Below are the code and all the weights of a small trained network. Each question names an input and a class and asks about switching units off, where a switched-off unit gives its printed mean instead of its output.

import numpy as np


def w(rows, s, z=0):
    codes = np.array(rows[::2]) - 128.0
    scale = np.full(codes.shape[1], s)
    scale[-1] = z or s
    return codes * scale


def f(y):
    return y / 2 * (1 + np.tanh(0.7978845608 * (y + 0.044715 * y**3)))


def log_softmax(a):
    a = a - a.max(-1, keepdims=True)
    return a - np.log(np.exp(a).sum(-1, keepdims=True))


def net(x, mask):
    res = np.array(x, float).reshape(1, 5) / 4 @ E
    y = f(res @ A[0][:, :-1].T + A[0][:, -1])
    res = res + np.where(mask, y, B[0][:, -1]) @ B[0][:, :-1]
    return log_softmax(res[-1] @ U[:, :-1].T + U[:, -1])


A, B = {}, {}
E = w([
[18,121,67,98],'x0',
[114,165,94,218],'x1',
[127,130,130,126],'x2',
[128,126,126,130],'x3',
[57,118,253,162],'x4',
],0.0077)
A[0] = w([
[75,108,99,125,35],'neuron 1',
[184,138,152,190,61],'neuron 2',
[107,87,163,163,54],'neuron 3',
[85,113,181,144,85],'neuron 4',
[118,126,179,60,84],'neuron 5',
[220,98,155,164,112],'neuron 6',
[101,113,156,255,91],'neuron 7',
[58,171,97,75,80],'neuron 8',
[80,131,162,167,116],'neuron 9',
[160,96,158,51,127],'neuron 10',
[91,134,112,125,24],'neuron 11',
[91,102,108,132,22],'neuron 12',
[96,122,194,161,84],'neuron 13',
[82,184,205,101,32],'neuron 14',
[138,165,161,21,34],'neuron 15',
[168,145,76,117,49],'neuron 16',
[141,54,144,59,106],'neuron 17',
[171,115,67,122,115],'neuron 18',
[76,101,91,106,125],'neuron 19',
[124,191,108,238,108],'neuron 20',
[71,87,83,107,53],'neuron 21',
[92,120,180,152,69],'neuron 22',
[177,50,136,178,1],'neuron 23',
[96,110,170,153,59],'neuron 24',
[133,159,153,72,52],'neuron 25',
[94,171,181,113,62],'neuron 26',
[124,108,157,19,9],'neuron 27',
[142,112,157,68,9],'neuron 28',
[147,117,78,115,70],'neuron 29',
[170,131,161,79,48],'neuron 30',
[162,97,71,123,47],'neuron 31',
[162,160,79,103,94],'neuron 32',
[165,173,81,108,95],'neuron 33',
[158,177,156,133,29],'neuron 34',
[218,113,146,170,110],'neuron 35',
[141,149,133,118,29],'neuron 36',
[120,214,96,187,136],'neuron 37',
[137,119,150,51,37],'neuron 38',
[56,89,100,133,56],'neuron 39',
[129,26,170,110,106],'neuron 40',
],0.011,0.0054)
B[0] = w([
[118,49,194,201,136],'neuron 1',
[92,158,141,169,177],'neuron 2',
[171,58,131,143,137],'neuron 3',
[190,68,157,80,183],'neuron 4',
[154,128,73,116,168],'neuron 5',
[57,153,209,167,254],'neuron 6',
[154,115,96,95,223],'neuron 7',
[101,139,221,178,190],'neuron 8',
[161,85,114,83,190],'neuron 9',
[78,182,92,159,218],'neuron 10',
[122,118,145,244,109],'neuron 11',
[118,123,140,224,110],'neuron 12',
[179,80,167,102,200],'neuron 13',
[199,56,116,108,171],'neuron 14',
[148,73,57,200,153],'neuron 15',
[197,41,146,99,162],'neuron 16',
[115,181,51,162,192],'neuron 17',
[197,77,193,63,209],'neuron 18',
[112,162,193,145,190],'neuron 19',
[123,156,2,165,223],'neuron 20',
[89,128,221,179,166],'neuron 21',
[183,40,138,83,170],'neuron 22',
[90,38,145,229,119],'neuron 23',
[203,44,114,107,149],'neuron 24',
[139,114,99,151,115],'neuron 25',
[159,114,129,125,147],'neuron 26',
[102,128,66,231,160],'neuron 27',
[157,68,64,218,124],'neuron 28',
[186,72,166,125,149],'neuron 29',
[83,127,131,217,152],'neuron 30',
[183,64,151,118,154],'neuron 31',
[173,45,182,98,183],'neuron 32',
[176,62,159,102,183],'neuron 33',
[103,9,140,195,115],'neuron 34',
[58,162,217,164,244],'neuron 35',
[124,28,114,187,93],'neuron 36',
[115,111,58,112,205],'neuron 37',
[147,82,63,168,139],'neuron 38',
[103,114,213,188,168],'neuron 39',
[150,111,68,83,181],'neuron 40',
],0.0091,0.0041)
U = w([
[101,172,141,66,245],'0',
[191,104,166,58,30],'1',
[48,156,234,196,62],'2',
[86,190,130,48,203],'3',
[111,134,1,177,58],'4',
],0.0078,0.011)

Each question gives the input, the list of numbers given to net, and the class t.
The units are the neurons (one row each of A and B). Each row of codes is followed by its name. A weight is (code - 128) times the scale printed after its matrix; where a second scale follows, it is the last column's (A, B and U).
mask holds one flag per neuron, in row order. A switched-off neuron (its flag False) gives its mean, the last column of its row in B, instead of its output. The means were averaged over made-up inputs and are rounded, as every weight is.
A unit's drop is (log p(t) with every unit on - log p(t) with that unit switched off) / (log p(t) with every unit on - log p(t) with every unit switched off).
The circuit of an input: a set's keep is (log p(t) with only the set's units on - log p(t) with every unit switched off) / (log p(t) with every unit on - log p(t) with every unit switched off). Starting from the 12 units with the biggest drops (on a tie, the unit counted first), units are removed one at a time, each time the one whose removal leaves the highest keep (on an exact tie, the one counted first), for as long as the keep stays at least 0.8.
circuit, biggest first: the units of the circuit, biggest drop first
unit that matters most: the unit with the biggest drop
k most important neurons: the k neurons with the biggest drops, biggest first
drop of u: that unit's drop, to one decimal
input [7,2,-2,2,4], class 2: circuit, biggest first -> [neuron 39; neuron 8]
input [-8,4,-4,0,-5], class 2: circuit, biggest first -> [neuron 35; neuron 6]
input [-6,3,-6,-4,-2], class 2: circuit, biggest first -> [neuron 35; neuron 6]
input [-7,-2,4,-2,3], class 2: 2 most important neurons -> [neuron 6; neuron 35]
input [-8,-8,3,-6,-4], class 2: circuit, biggest first -> [neuron 6; neuron 35]
input [-7,3,4,0,-5], class 2: circuit, biggest first -> [neuron 35; neuron 6]
input [5,8,-3,2,2], class 4: circuit, biggest first -> [neuron 20]
input [-8,-7,-2,-1,-2], class 2: circuit, biggest first -> [neuron 6; neuron 35]
input [-7,5,-2,-2,-6], class 2: 3 most important neurons -> [neuron 35; neuron 6; neuron 2]
input [5,-7,6,1,-3], class 4: 3 most important neurons -> [neuron 27; neuron 15; neuron 17]
input [-3,-5,5,0,6], class 1: drop of neuron 13 -> 0.2
input [-6,-3,-5,-5,-4], class 2: drop of neuron 6 -> 0.3
input [6,-7,-2,0,5], class 4: drop of neuron 28 -> 0.1
input [-5,-4,6,2,7], class 1: drop of neuron 22 -> 0.1
input [-3,1,-4,3,-6], class 1: unit that matters most -> neuron 18
